Each row, then one of two labels for whether it has a hidden trait; a new part has new ones:
[  6  -6   8 -11  -9  -6  -7   1  12   9   9   2   8 -11  19 -12   2  12
  15 -17 -10 -16] => Rr
[-10  -4  13   1 -11  21 -30   8   2  -2   1   4   5 -13   0  -2   2  -4
  -2  -4   2  -5] => Rr
[ -4  -5  -4   2 -18  -3  -2  -1   0  -6  -4   2   0   6   0   0  -1   1
  -1   2   1   0] => Rr
[  8  -7   1  -1 -17 -10  14   0   0   2   4   2  -7 -10  -6   0   2  -1
   1   2   0   8] => ZD
[-10 -11  -5 -37 -17   4  17   1  -1  -2  -3 -17  20  19   0  -4  -2   3
  -3 -14  -4   0] => ZD
[ -2  -9   8   6 -12  12  -5   5   1   0   2  -3  -3   0  -1  -1   1  -1
   0  -1  -1  -1] => ZD
[ -6  -9  -3  -6 -24   6   9   4   5  11  -2  -4  13  14   3   2  -3   6
  -8   3  -4  -6] => Rr
[  1 -11   0 -35 -19   1   4  -3  -3  -9   6  -8   7  19   0   1  -1   2
  -1   1  -3   0] => ZD
[  0  -9  -1 -12 -20  -2 -10  19  14 -10  -1  -3   1  17   0  -2  -1   6
   5   1   5 -15] => Rr
[  4 -10   4  17 -17   1 -23  -9   1   2   7  -9  -5   1 -13   4   6   1
  -8   2  -1   0] => ZD
